Below are the code and all the weights of a small trained network. Each question names an input and a target symbol and asks about switching units off, where a switched-off unit gives its printed mean instead of its output.

import numpy as np


def w(rows, s, z=0):
    codes = np.array(rows[::2]) - 128.0
    scale = np.full(codes.shape[1], s)
    scale[-1] = z or s
    return codes * scale


def norm(h):
    return h / np.sqrt((h * h).mean(-1, keepdims=True) + 1e-5)


def f(y):
    return y / 2 * (1 + np.tanh(0.7978845608 * (y + 0.044715 * y**3)))


def softmax(a):
    e = np.exp(a - a.max(-1, keepdims=True))
    return e / e.sum(-1, keepdims=True)


def log_softmax(a):
    a = a - a.max(-1, keepdims=True)
    return a - np.log(np.exp(a).sum(-1, keepdims=True))


def net(x, mask):
    ids = ['ΓΔΛαβεηθμξπστφψ'.index(c) for c in x.split()]
    T = len(ids)
    res = E[ids] + P[:T]
    u = 0
    for l in range(2):
        r = norm(res)
        for j in range(3):
            rows = slice(2 * j, 2 * j + 2)
            q, k, v = (r @ M[l][rows].T for M in (Q, K, V))
            z = softmax(np.where(np.tri(T) > 0, q @ k.T / 2**0.5, -1e9)) @ v
            o = O[l][rows]
            res = res + np.where(mask[u + j], z, o[:, -1]) @ o[:, :-1]
        u += 3
        y = f(norm(res) @ A[l][:, :-1].T + A[l][:, -1])
        res = res + np.where(mask[u : u + 12], y, B[l][:, -1]) @ B[l][:, :-1]
        u += 12
    return log_softmax(norm(res)[-1] @ U[:, :-1].T + U[:, -1])


Q, K, V, O, A, B = {}, {}, {}, {}, {}, {}
E = w([
[141,163,123,101,163,133,54,120],'Γ',
[54,73,197,88,107,34,108,125],'Δ',
[134,195,97,189,105,66,79,104],'Λ',
[224,125,128,193,119,134,91,82],'α',
[129,180,108,66,207,121,150,190],'β',
[251,102,145,109,145,116,189,121],'ε',
[57,125,90,153,81,210,246,111],'η',
[125,160,166,86,131,125,66,146],'θ',
[102,102,130,49,145,244,55,190],'μ',
[132,144,142,92,144,133,47,136],'ξ',
[101,72,108,194,228,68,105,97],'π',
[92,174,40,54,99,104,174,160],'σ',
[143,143,129,87,148,136,68,171],'τ',
[78,219,197,171,184,116,164,187],'φ',
[148,147,147,89,139,102,69,196],'ψ',
],0.02)
P = w([
[121,221,164,103,254,158,7,225],'0',
[123,198,160,108,231,147,38,202],'1',
[125,187,155,108,199,158,58,185],'2',
[114,181,154,119,175,156,73,178],'3',
[121,164,150,116,161,153,84,162],'4',
[128,153,146,119,140,156,97,160],'5',
[122,149,143,122,128,156,109,142],'6',
[133,130,147,125,111,143,115,141],'7',
[136,115,142,127,102,133,134,121],'8',
[136,103,127,122,94,133,126,97],'9',
[133,90,116,135,77,118,151,94],'10',
[140,81,120,122,66,113,149,62],'11',
[127,83,114,132,53,115,153,51],'12',
],0.0088)
Q[0] = w([
[106,136,137,129,130,39,88,121],'0.h0',
[135,136,55,20,120,36,3,126],'0.h0',
[134,176,129,95,115,151,104,104],'0.h1',
[110,156,190,117,126,84,131,110],'0.h1',
[109,98,111,147,195,128,140,135],'0.h2',
[165,155,164,112,52,134,126,182],'0.h2',
],0.012)
K[0] = w([
[100,135,107,195,118,78,177,54],'0.h0',
[149,31,30,127,2,20,182,10],'0.h0',
[179,159,94,137,28,116,100,124],'0.h1',
[138,195,183,119,124,79,121,137],'0.h1',
[133,136,91,156,166,101,101,144],'0.h2',
[90,107,85,209,52,25,177,68],'0.h2',
],0.0085)
V[0] = w([
[200,114,43,96,27,160,139,158],'0.h0',
[103,92,69,102,77,89,85,120],'0.h0',
[103,84,147,103,185,218,101,181],'0.h1',
[188,215,117,84,96,167,98,157],'0.h1',
[136,62,59,158,3,33,170,54],'0.h2',
[138,100,174,92,107,181,130,86],'0.h2',
],0.0049)
O[0] = w([
[211,101,105,95,247,68,219,132,106],'0.h0',
[184,150,69,89,190,118,122,129,111],'0.h0',
[51,189,150,193,179,218,104,91,187],'0.h1',
[217,146,106,2,174,133,8,141,209],'0.h1',
[147,145,106,158,142,90,137,38,1],'0.h2',
[124,148,97,117,133,90,164,155,113],'0.h2',
],0.0053,0.0078)
A[0] = w([
[88,21,147,148,194,140,108,136,62],'0.n0',
[95,160,91,130,51,71,156,70,124],'0.n1',
[107,103,119,149,198,159,129,120,166],'0.n2',
[219,74,214,164,147,162,226,191,2],'0.n3',
[159,112,131,123,120,98,224,91,33],'0.n4',
[74,196,194,146,156,96,188,138,99],'0.n5',
[27,54,158,108,101,133,174,123,152],'0.n6',
[87,145,39,142,194,119,149,197,100],'0.n7',
[157,50,114,194,120,161,131,103,118],'0.n8',
[67,93,46,147,77,146,140,132,71],'0.n9',
[97,254,83,115,126,89,147,92,92],'0.n10',
[168,226,101,166,96,127,78,148,130],'0.n11',
],0.0098,0.0073)
B[0] = w([
[72,70,140,215,160,71,137,107,125],'0.n0',
[82,71,78,145,32,125,153,59,129],'0.n1',
[118,183,111,211,129,148,172,181,167],'0.n2',
[143,94,218,94,183,140,58,83,172],'0.n3',
[124,78,171,97,182,127,139,68,133],'0.n4',
[119,209,150,91,55,146,55,246,133],'0.n5',
[76,37,115,118,2,132,131,131,151],'0.n6',
[195,151,177,74,177,156,248,82,152],'0.n7',
[172,124,120,137,40,150,141,142,137],'0.n8',
[211,207,132,15,112,159,147,99,125],'0.n9',
[177,108,132,144,230,24,204,139,133],'0.n10',
[117,188,104,140,78,40,80,83,254],'0.n11',
],0.0085,0.0057)
Q[1] = w([
[35,153,138,252,69,232,243,163],'1.h0',
[136,130,171,104,135,59,32,110],'1.h0',
[49,47,240,196,142,217,237,193],'1.h1',
[105,185,136,166,167,93,184,166],'1.h1',
[155,110,112,127,148,35,10,93],'1.h2',
[13,92,160,209,84,240,247,226],'1.h2',
],0.012)
K[1] = w([
[82,192,128,135,183,169,66,246],'1.h0',
[137,53,148,183,84,99,180,62],'1.h0',
[92,196,162,102,187,172,75,203],'1.h1',
[119,226,154,164,149,106,139,198],'1.h1',
[124,38,134,162,93,77,166,43],'1.h2',
[69,195,119,112,194,159,40,247],'1.h2',
],0.012)
V[1] = w([
[82,112,36,125,117,79,133,171],'1.h0',
[115,58,222,86,189,69,169,94],'1.h0',
[99,220,157,168,197,107,124,124],'1.h1',
[118,175,153,77,104,126,101,143],'1.h1',
[142,62,233,177,188,121,103,116],'1.h2',
[254,105,139,199,91,163,145,90],'1.h2',
],0.01)
O[1] = w([
[59,184,55,71,55,93,154,162,2],'1.h0',
[131,181,198,71,228,111,100,89,129],'1.h0',
[207,82,104,94,94,132,186,53,197],'1.h1',
[173,76,144,162,166,81,96,121,245],'1.h1',
[92,97,186,108,163,161,73,2,204],'1.h2',
[200,134,214,151,94,203,86,149,121],'1.h2',
],0.0087,0.0054)
A[1] = w([
[139,171,79,123,96,138,157,127,80],'1.n0',
[152,197,144,180,67,162,91,91,27],'1.n1',
[182,171,128,198,111,141,100,156,89],'1.n2',
[155,109,96,155,151,94,155,178,82],'1.n3',
[84,102,104,144,82,143,193,150,25],'1.n4',
[122,44,71,96,179,194,127,168,2],'1.n5',
[55,187,131,74,53,250,173,64,62],'1.n6',
[165,58,177,150,134,123,184,81,117],'1.n7',
[128,164,143,176,79,64,167,87,114],'1.n8',
[103,96,174,217,30,135,121,90,128],'1.n9',
[183,225,98,89,226,113,216,130,28],'1.n10',
[104,121,164,64,147,94,74,129,131],'1.n11',
],0.014,0.0075)
B[1] = w([
[172,138,184,86,103,145,140,110,145],'1.n0',
[187,45,85,118,79,169,186,246,156],'1.n1',
[140,127,108,194,62,143,182,131,185],'1.n2',
[105,171,241,134,201,177,166,120,159],'1.n3',
[51,177,114,85,25,168,102,72,147],'1.n4',
[75,145,26,77,169,184,61,130,151],'1.n5',
[50,161,62,140,44,230,196,111,157],'1.n6',
[75,218,202,116,177,169,99,125,182],'1.n7',
[138,96,60,162,145,176,15,155,148],'1.n8',
[98,72,82,159,60,170,99,195,185],'1.n9',
[140,94,74,118,196,107,245,63,174],'1.n10',
[116,98,148,142,94,154,205,113,253],'1.n11',
],0.014,0.0078)
U = w([
[156,185,79,203,124,90,86,66,143],'Γ',
[47,188,148,108,125,58,107,121,130],'Δ',
[180,150,138,28,76,106,113,147,87],'Λ',
[217,47,110,170,107,201,139,165,89],'α',
[119,131,131,130,122,128,116,138,80],'β',
[147,138,211,142,134,160,84,94,253],'ε',
[121,250,152,176,137,140,142,195,113],'η',
[82,31,163,98,88,68,129,124,116],'θ',
[61,109,135,254,166,137,137,109,64],'μ',
[106,101,116,132,120,121,106,123,124],'ξ',
[102,201,126,127,62,200,164,63,83],'π',
[147,123,105,145,166,105,207,113,232],'σ',
[120,135,89,71,178,192,86,193,51],'τ',
[124,130,137,133,122,121,123,132,60],'φ',
[114,75,174,76,153,100,132,226,52],'ψ',
],0.0094,0.0035)

Each question gives the input, a string of symbols that net reads in full, and the target symbol t.
The units are the heads (2 rows each of Q, K, V and O) and the neurons (one row each of A and B). Each row of codes is followed by its name. A weight is (code - 128) times the scale printed after its matrix; where a second scale follows, it is the last column's (O, A, B and U).
mask holds one flag per unit, layer by layer, with each layer's heads first. A switched-off unit (its flag False) gives its mean, the last column of its rows in O or B, instead of its output. The means were averaged over made-up inputs and are rounded, as every weight is.
A unit's drop is (log p(t) with every unit on - log p(t) with that unit switched off) / (log p(t) with every unit on - log p(t) with every unit switched off).
unit that matters most: the unit with the biggest drop
k most important neurons: the k neurons with the biggest drops, biggest first
k most important neurons of layer l: the k neurons of layer l with the biggest drops, biggest first
heads that matter: for each layer, one digit per head in row order, 1 if its drop is at least 0.15 and else 0, layers parted by /
input Λ μ μ ε π τ ψ Γ, target π: 3 most important neurons of layer 0 : 0.n0, 0.n6, 0.n7
input Λ Λ ψ Γ τ Γ η Γ τ, target η: heads that matter : 000 / 001
input α ε β τ η φ φ τ θ, target η: unit that matters most : 0.n6
input τ μ Γ τ σ τ ε τ ψ π Γ θ ξ, target π: 2 most important neurons : 0.n0, 1.n6
input τ σ Γ π ψ, target π: 2 most important neurons : 0.n0, 1.n6
input θ Λ τ ψ η α Γ ψ, target α: 3 most important neurons : 0.n5, 0.n8, 0.n11
input ε τ Γ Λ μ ψ Δ τ Γ ε τ, target ε: heads that matter : 000 / 101
input τ τ τ ε α ε ε ψ ε Γ σ Γ θ, target σ: 2 most important neurons of layer 0 : 0.n1, 0.n3
input π Γ η β ε π ψ, target π: 3 most important neurons : 0.n0, 0.n6, 0.n7
input τ τ μ β Γ Δ τ α ε τ φ, target η: 2 most important neurons of layer 0 : 0.n5, 0.n10
input η Γ Γ ξ, target η: heads that matter : 000 / 001
input ψ τ τ τ φ τ, target τ: heads that matter : 001 / 101
input μ α τ τ Λ σ τ ξ, target σ: heads that matter : 101 / 001
input α π σ ε Γ Γ τ π σ τ τ, target σ: unit that matters most : 0.h0
input τ τ α ξ ε β σ π β Γ, target π: heads that matter : 000 / 010
input σ τ θ τ μ ε Λ θ, target Λ: heads that matter : 000 / 101
input ψ π Δ ε ψ π τ, target π: 2 most important neurons : 0.n0, 0.n6
input ξ φ π τ τ τ μ τ, target π: 2 most important neurons : 0.n0, 1.n6
input Λ φ α τ η Λ Γ ε ψ Δ τ τ, target Δ: 2 most important neurons of layer 0 : 0.n6, 0.n3
input Δ ξ α σ φ Λ τ ξ, target Λ: unit that matters most : 1.h0
input μ Δ ε φ ψ Λ ψ, target Λ: heads that matter : 000 / 110
input ψ θ Γ, target Γ: 2 most important neurons of layer 0 : 0.n11, 0.n3
input τ μ τ φ ψ, target ψ: heads that matter : 001 / 111
input τ ε τ τ τ τ Δ α α η τ, target η: 3 most important neurons : 0.n6, 0.n1, 1.n3
input ξ τ Γ, target Γ: heads that matter : 000 / 111
input η η ε Γ τ σ τ ψ, target σ: 2 most important neurons : 0.n7, 1.n10
input β Λ Γ τ τ φ θ, target Λ: unit that matters most : 1.h2
input τ Δ ε Γ σ τ τ, target σ: 3 most important neurons : 0.n7, 0.n10, 1.n10
